In the rows, zero is written as 128.
Here are made-up things, facts about them, and rows of numbers that follow some of those facts. Name the thing behind each unnamed row.

Some rows with their names:
150 150 137 127 109 125 133 124 118 114 145 153 142 127 129 137 132 131 143 131 126 138 137 143 118 111 123 126 104 111 131 129 139 135 118 : griklom
148 134 139 132 132 133 157 120 159 116 122 129 122 138 121 151 139 143 135 123 152 131 123 141 104 120 116 122 121 132 137 138 127 127 127 : troli
134 125 148 124 140 116 151 128 132 115 162 112 138 130 135 125 136 131 128 125 129 140 130 126 115 126 101 123 113 120 151 125 139 101 119 : moplim
131 114 140 115 128 140 163 131 125 127 155 137 113 135 148 126 146 143 131 141 136 145 124 137 139 156 123 129 110 118 132 127 133 108 114 : pokol
133 133 156 141 128 140 147 143 106 115 106 124 148 147 116 152 149 115 149 136 132 132 132 135 123 131 127 117 114 131 132 121 163 112 146 : zisos
132 139 153 144 117 131 158 140 112 113 118 129 155 148 116 148 149 119 140 128 132 121 138 125 135 130 126 123 127 130 133 128 157 117 140 : tirazem
140 144 149 157 125 136 152 128 130 123 137 138 122 112 116 144 135 113 132 120 134 143 97 153 108 126 137 122 139 109 128 123 127 101 113 : drusti
133 133 139 118 128 142 147 120 133 119 153 145 136 134 126 160 140 148 134 126 121 144 154 146 112 128 125 116 110 110 138 129 143 120 120 : beskazik
149 95 144 130 88 113 161 134 156 132 147 145 107 117 138 106 145 131 151 135 145 137 102 124 147 128 123 121 130 128 133 121 126 140 113 : vetrik
136 141 150 142 119 131 168 135 120 111 129 128 152 142 120 137 147 127 135 126 132 121 136 121 140 126 126 129 133 126 130 132 149 123 132 : pogrol
127 123 148 122 145 122 151 127 129 114 170 114 141 129 131 134 135 135 126 122 123 145 134 126 112 133 102 120 111 118 157 125 146 97 121 : fotonuk
130 111 141 107 132 124 168 130 133 121 172 125 105 130 153 120 141 141 122 135 134 139 120 132 143 147 112 133 108 116 145 117 127 101 105 : rodufa
84 104 94 114 133 114 43 118 132 156 107 109 128 123 116 129 100 116 123 115 96 113 157 113 138 115 162 118 162 144 110 123 101 155 147 : plitras
92 122 83 110 153 116 70 113 149 149 89 97 90 137 122 133 101 115 101 117 129 94 131 118 147 131 150 144 159 157 107 125 71 130 137 : trabri
98 134 80 89 119 107 44 119 115 150 113 128 95 131 139 114 96 111 113 129 115 107 146 121 178 125 159 150 136 138 102 117 84 146 123 : koguk
89 127 85 120 160 129 53 127 118 146 90 108 125 114 122 121 88 115 92 118 95 94 135 96 134 123 139 142 152 144 115 123 116 146 152 : saboskom
95 122 81 115 143 120 30 122 131 149 92 107 125 119 107 130 92 113 107 118 116 120 146 107 132 128 141 133 148 159 125 140 115 151 157 : tragok
99 115 79 104 124 114 47 126 135 154 102 117 96 118 121 115 101 105 102 121 131 118 129 100 172 147 142 148 153 158 126 134 100 138 138 : logrikles

How the things are related:
Δ: refers to; Φ: uses; ω: is of sort
Δ(bopona, skuribrer); Δ(brofli, drekifle); Δ(dakem, troli); Δ(dakem, februr); Δ(dakem, draner); Δ(dogror, zisos)
Δ(dogror, tirazem); Δ(dogror, kosa); Δ(dola, kibrotar); Δ(dola, vodru); Δ(dola, meten); Δ(draklofu, groro)
Δ(draklofu, nukla); Δ(draklofu, britritrus); Δ(draklofu, meten); Δ(dromi, moplim); Δ(dromi, fotonuk); Δ(dromi, kistom)
Δ(dromi, megi); Δ(fliplo, kludrol); Δ(fliplo, brogom); Δ(flizu, grodrur); Δ(flotir, flifopa); Δ(flotir, poflan)
Δ(flotir, brezakli); Δ(flotir, vonustos); Δ(flotir, movis); Δ(fogepus, zisos); Δ(gaste, bralin); Δ(gaste, rolu)
Δ(gaste, tragok); Δ(gaste, vavu); Δ(gaste, drudagron); Δ(gaste, meten); Δ(gaste, draner); Δ(klokol, plusti)
Δ(klokol, skuribrer); Δ(klokol, skidranor); Δ(klokol, klubi); Δ(klokol, saboskom); Δ(klunur, stubul); Δ(klupas, zomo)
Δ(klupas, napelin); Δ(klupibil, plitras); Δ(klupibil, kasal); Δ(klupibil, skedron); Δ(klupibil, drudagron); Δ(klupibil, movis)
Δ(klupibil, seter); Δ(koguk, piflo); Δ(koguk, poflan); Δ(koguk, griklom); Δ(koguk, dredra); Δ(koguk, pabadril)
Δ(koguk, pluzan); Δ(logrikles, vavu); Δ(logrikles, dritokli); Δ(logrikles, pleflu); Δ(lostus, plusti); Δ(lostus, traflozur)
Δ(lostus, flites); Δ(lostus, pleflu); Δ(madrel, zaplem); Δ(maruvo, famerar); Δ(mefla, flifopa); Δ(mefla, saflim)
Δ(mefla, traplur); Δ(mefla, beskazik); Δ(mefla, lurom); Δ(mefla, bitri); Δ(metagos, tirazem); Δ(metagos, suben)
Δ(metagos, gibor); Δ(metagos, pogrol); Δ(nanar, plusti); Δ(nanar, dredra); Δ(nanar, tragok); Δ(nanar, fakor)
Δ(nipudan, groro); Δ(nipudan, dritem); Δ(nipudan, zisos); Δ(nipudan, trogul); Δ(nokul, tilik); Δ(nokul, skigek)
Δ(pagrak, brezakli); Δ(pagrak, klilen); Δ(pagrak, draner); Δ(petak, kibrotar); Δ(petak, klubi); Δ(petak, refistok)
Δ(pibronim, piflo); Δ(pibronim, boro); Δ(pibronim, traplur); Δ(pibronim, flites); Δ(pladrun, nestan); Δ(pladrun, skuribrer)
Δ(pladrun, februr); Δ(pladrun, vidis); Δ(plupir, trogul); Δ(plupir, todres); Δ(pofi, kligak); Δ(pofi, ribri)
Δ(pofi, sabo); Δ(pofi, meten); Δ(pofi, ruvul); Δ(pokol, saflim); Δ(pokol, britritrus); Δ(rodufa, saflim)
Δ(rodufa, grogam); Δ(rodufa, fotonuk); Δ(rodufa, zaplem); Δ(seses, brezakli); Δ(seses, beskazik); Δ(skibal, skidranor)
Δ(skibal, todres); Δ(soplis, gruku); Δ(soplis, drusti); Δ(soplis, famerar); Δ(soplis, ruzom); Δ(soplis, taflebon)
Δ(sotruk, februr); Δ(sotruk, famerar); Δ(stiklam, stogo); Δ(stiklam, seter); Δ(trabri, zodi); Δ(trabri, februr)
Δ(vetrik, zezor); Δ(vetrik, grodrur); Δ(vetrik, kemos); Δ(vetrik, sudrul); Δ(vetrik, drudagron); Δ(vilel, zaflum)
Δ(vilel, skidranor); Δ(vilel, fakor); Δ(ziva, skaza); Δ(ziva, skuribrer); Δ(ziva, graser); Δ(ziva, klistuk)
Δ(ziva, maplan); Δ(ziva, kledri); Δ(ziva, suben); Φ(britritrus, klupas); Φ(dakem, suben); Φ(dogror, sotruk)
Φ(dogror, pabadril); Φ(dritem, pabadril); Φ(dritokli, traflozur); Φ(fotonuk, klupas); Φ(fotonuk, plupir); Φ(klistuk, februr)
Φ(klubi, dola); Φ(klubi, brofli); Φ(lostus, famerar); Φ(lostus, tragok); Φ(lurom, poflan); Φ(maplan, vidis)
Φ(megi, fliplo); Φ(megi, meten); Φ(moplim, flizu); Φ(moplim, pibronim); Φ(movis, stubul); Φ(nestan, grodrur)
Φ(nestan, refistok); Φ(pagrak, gaste); Φ(pladrun, vonustos); Φ(plitras, gibor); Φ(plitras, nipudan); Φ(rodufa, klupas)
Φ(ruvul, flifopa); Φ(ruzom, saflim); Φ(skibal, klilen); Φ(stogo, gruku); Φ(taflebon, nukla); Φ(tirazem, draner)
Φ(troli, skedron); Φ(zisos, brezakli); ω(beskazik, a); ω(bitri, a); ω(bopona, a); ω(boro, a)
ω(bralin, a); ω(brezakli, a); ω(britritrus, a); ω(brofli, a); ω(brogom, a); ω(dakem, a)
ω(dogror, a); ω(dola, b); ω(draklofu, a); ω(draner, b); ω(dredra, a); ω(drekifle, b)
ω(drifon, a); ω(dritem, a); ω(dritokli, a); ω(dromi, a); ω(drudagron, a); ω(drusti, a)
ω(fakor, a); ω(famerar, a); ω(februr, a); ω(flifopa, b); ω(fliplo, a); ω(flites, b)
ω(flizu, a); ω(flotir, a); ω(fogepus, a); ω(fotonuk, a); ω(gaste, b); ω(gibor, a)
ω(graser, b); ω(griklom, a); ω(grodrur, a); ω(grogam, a); ω(groro, a); ω(gruku, b)
ω(kasal, b); ω(kemos, a); ω(kibrotar, b); ω(kistom, a); ω(kledri, a); ω(kligak, b)
ω(klilen, a); ω(klistuk, a); ω(klokol, b); ω(klubi, a); ω(kludrol, a); ω(klunur, a)
ω(klupas, a); ω(klupibil, a); ω(koguk, b); ω(kosa, a); ω(logrikles, b); ω(lostus, b)
ω(lurom, a); ω(madrel, a); ω(maplan, b); ω(maruvo, a); ω(mefla, a); ω(megi, b)
ω(metagos, b); ω(meten, b); ω(moplim, a); ω(movis, a); ω(nanar, a); ω(napelin, a)
ω(nestan, a); ω(nipudan, a); ω(nokul, a); ω(nukla, a); ω(pabadril, a); ω(pagrak, a)
ω(petak, b); ω(pibronim, a); ω(piflo, a); ω(pladrun, b); ω(pleflu, a); ω(plitras, b)
ω(plupir, b); ω(plusti, a); ω(pluzan, a); ω(pofi, a); ω(poflan, a); ω(pogrol, a)
ω(pokol, a); ω(refistok, a); ω(ribri, a); ω(rodufa, a); ω(rolu, a); ω(ruvul, b)
ω(ruzom, a); ω(sabo, a); ω(saboskom, b); ω(saflim, a); ω(seses, b); ω(seter, a)
ω(skaza, a); ω(skedron, a); ω(skibal, a); ω(skidranor, b); ω(skigek, b); ω(skuribrer, a)
ω(soplis, a); ω(sotruk, a); ω(stiklam, b); ω(stogo, a); ω(stubul, a); ω(suben, a)
ω(sudrul, b); ω(tabro, b); ω(taflebon, a); ω(tilik, a); ω(tirazem, a); ω(todres, a)
ω(trabri, b); ω(traflozur, a); ω(tragok, b); ω(traplur, a); ω(trogul, a); ω(troli, a)
ω(vavu, a); ω(vetrik, a); ω(vidis, a); ω(vilel, a); ω(vodru, a); ω(vonustos, a)
ω(zaflum, a); ω(zaplem, a); ω(zezor, a); ω(zisos, a); ω(ziva, b); ω(zodi, a)
ω(zomo, b)

Name these rows:
No name comes twice in this set of rows, the named rows included.
153 139 136 133 128 132 134 135 129 115 125 144 137 115 128 127 127 132 132 132 127 127 117 126 102 116 102 126 103 118 139 125 158 141 131 | fakor
137 113 143 112 131 110 164 128 135 121 171 116 106 130 155 106 138 135 128 134 140 132 114 125 140 137 105 133 110 123 145 114 124 103 106 | dromi
139 123 150 128 107 129 168 144 115 119 115 131 122 153 137 124 153 118 146 141 146 117 121 131 160 138 129 132 116 132 121 114 138 116 126 | dogror
155 124 132 120 124 131 172 119 162 121 121 134 98 139 134 137 142 149 131 130 164 124 109 143 128 127 117 132 116 135 128 132 108 129 115 | dakem
141 121 147 140 114 125 152 126 132 123 143 136 144 123 128 128 139 137 150 127 122 136 129 137 110 112 128 111 125 114 128 123 135 140 122 | stogo
84 124 91 111 146 113 52 122 118 150 106 98 119 128 122 122 97 106 107 119 110 108 142 112 152 129 153 136 155 146 113 123 97 128 140 | tabro
92 118 83 109 156 121 85 116 151 148 88 102 90 132 129 123 98 126 92 120 123 80 125 109 157 131 148 152 163 153 104 121 80 136 134 | pladrun
98 116 79 109 151 124 72 127 127 153 90 117 91 116 142 96 89 119 90 130 107 83 117 95 162 134 142 155 148 145 105 113 99 150 137 | klokol
143 144 138 149 148 146 172 129 142 111 123 136 150 125 119 139 132 146 114 123 121 111 123 116 101 118 105 129 131 122 136 135 153 140 132 | skuribrer
153 121 131 111 116 128 164 118 158 124 129 142 105 144 139 137 146 154 144 133 154 133 130 149 132 127 122 129 109 130 126 134 111 135 113 | pagrak
143 136 135 148 143 146 156 133 120 121 128 140 144 113 134 116 127 142 120 135 117 127 113 125 99 122 108 130 118 114 131 132 154 143 131 | klubi
143 134 137 143 138 144 156 133 116 123 130 136 142 116 141 108 130 141 126 138 126 136 113 129 103 127 116 125 122 116 126 134 146 135 126 | refistok
92 124 85 111 156 125 40 109 151 148 87 97 126 138 102 156 99 127 109 112 122 117 158 118 122 128 146 128 154 164 122 149 100 141 157 | draner
85 122 85 129 163 134 52 126 104 158 96 99 137 119 123 106 91 119 97 128 100 120 140 107 126 142 149 133 159 147 108 142 108 144 152 | kibrotar

Now the same things, written a new way:
Some rows with their names:
125 100 136 99 154 185 136 97 84 118 98 199 124 89 168 136 125 121 149 172 140 121 98 120 111 137 104 131 116 97 153 218 174 129 78 112 150 162 : nokul
132 119 95 94 109 148 124 123 122 143 99 114 119 99 138 141 151 144 125 153 148 139 121 140 105 183 141 127 160 128 130 142 132 126 117 117 145 129 : flizu
120 119 87 112 129 144 138 120 116 147 132 116 107 115 134 142 107 129 115 139 142 148 120 137 130 146 136 130 138 116 146 132 142 133 100 125 151 126 : mefla
146 98 112 112 139 138 132 127 151 123 133 125 148 116 126 136 104 147 114 160 154 142 137 120 130 120 123 128 127 147 123 132 111 118 129 125 149 116 : suben
123 106 114 110 125 138 123 122 128 142 140 126 135 129 121 127 93 122 111 149 157 136 137 127 130 135 133 115 126 132 136 130 127 125 121 135 132 114 : traflozur
129 119 99 110 126 148 134 117 137 143 123 118 121 112 132 144 116 125 123 137 154 150 110 129 132 147 131 134 147 114 132 135 144 129 105 121 148 120 : dakem
135 101 119 104 124 142 128 125 149 130 133 130 149 125 122 135 103 128 116 146 164 140 128 115 128 131 124 121 137 134 126 129 124 127 124 134 139 109 : vidis
118 106 110 107 125 137 127 123 123 143 142 122 129 130 120 130 89 119 109 148 150 136 139 128 127 132 132 114 120 134 141 130 129 129 121 136 134 116 : boro
149 102 102 119 144 143 138 130 125 133 150 109 129 114 133 133 111 144 120 162 147 152 133 126 133 114 134 126 115 147 123 143 113 118 131 127 127 130 : zisos
120 95 109 103 121 144 140 138 115 123 152 127 123 132 140 140 111 147 107 137 138 147 133 116 125 131 128 110 141 140 150 119 122 141 112 155 143 126 : grogam
140 119 97 119 107 138 143 142 142 146 152 101 119 111 128 164 129 136 98 116 141 164 153 144 127 139 160 122 143 113 144 149 153 117 95 79 145 98 : brofli
150 98 107 115 144 139 135 128 147 123 137 120 142 112 127 136 105 150 116 163 150 146 136 123 131 114 125 131 122 152 123 136 107 117 133 123 147 121 : gibor
144 105 104 118 140 142 134 131 122 136 151 112 129 117 132 131 110 140 117 161 151 149 133 126 134 119 135 123 116 141 126 142 120 119 127 129 124 128 : trogul
128 129 99 107 159 118 125 81 119 127 81 88 112 111 156 100 106 122 123 184 171 169 80 145 129 156 85 150 129 90 94 85 115 170 127 216 160 164 : fliplo
124 102 110 96 115 141 124 124 117 142 126 113 129 120 122 134 115 127 121 154 149 136 139 133 109 152 136 116 128 149 136 137 121 129 136 131 128 122 : skedron
118 182 193 176 125 80 112 133 130 104 119 151 133 158 108 103 174 113 156 66 57 77 136 136 124 105 117 146 114 123 112 111 117 125 161 120 94 131 : draner
134 190 198 189 123 86 102 144 115 102 137 154 131 157 125 89 194 125 151 71 70 79 136 129 136 106 127 136 124 110 100 116 118 112 154 128 70 141 : ruvul
123 184 194 183 131 78 109 133 138 101 122 158 137 157 108 101 167 117 150 69 61 75 139 134 132 97 114 150 113 119 111 110 114 117 158 118 100 128 : saboskom

Name these rows:
No name comes twice in this set of rows, the named rows included.
130 124 92 118 132 144 131 116 130 146 130 119 117 112 133 135 108 129 116 145 153 146 119 135 138 141 137 134 138 110 135 136 140 121 99 116 149 124 | vilel
96 193 162 222 136 120 120 187 144 124 70 164 126 179 123 101 155 119 201 88 81 36 104 85 184 89 139 106 108 195 138 66 126 121 195 112 106 188 | zomo
131 103 119 102 122 143 128 125 138 135 135 125 142 126 123 135 105 122 120 144 160 141 128 118 125 137 128 119 136 134 129 131 128 131 127 136 130 113 | troli
137 106 111 114 128 142 127 132 117 135 150 118 129 123 135 126 115 137 114 153 155 145 134 122 132 130 138 113 128 134 128 138 123 122 123 138 120 127 | nukla
127 186 194 185 126 81 108 139 122 104 130 152 128 156 118 96 184 122 153 71 62 79 138 134 131 104 123 141 118 118 107 114 116 117 156 122 81 136 | meten
136 124 91 120 134 147 135 125 118 144 138 113 110 110 143 135 124 137 119 147 149 153 116 132 137 143 141 131 140 114 132 140 138 122 100 122 137 133 | draklofu
123 181 192 164 110 81 105 136 124 102 99 148 134 147 113 104 202 128 160 76 54 70 141 141 103 134 123 143 129 135 108 116 107 122 174 117 92 136 | sudrul
141 127 100 122 125 151 122 129 114 145 140 119 117 112 149 125 135 138 115 147 164 149 115 129 140 150 146 122 152 102 124 139 143 116 96 126 123 132 | pofi
123 195 180 182 130 87 124 124 148 107 104 150 123 145 115 119 184 111 165 52 57 90 107 136 135 110 113 169 133 101 112 112 136 129 141 105 115 130 | trabri
144 120 83 125 145 146 142 125 120 143 140 105 109 104 143 140 121 143 123 154 144 159 116 137 139 130 140 139 129 122 128 145 133 119 106 114 141 135 | nipudan
114 202 171 188 133 82 117 123 128 115 110 149 111 146 113 110 171 112 153 59 51 82 124 150 134 112 121 162 120 98 120 112 132 121 135 103 113 134 | lostus
131 200 165 196 148 83 125 129 124 111 121 138 105 137 125 111 184 127 159 70 47 94 120 149 141 97 124 170 111 106 111 122 125 114 140 99 106 146 | plupir

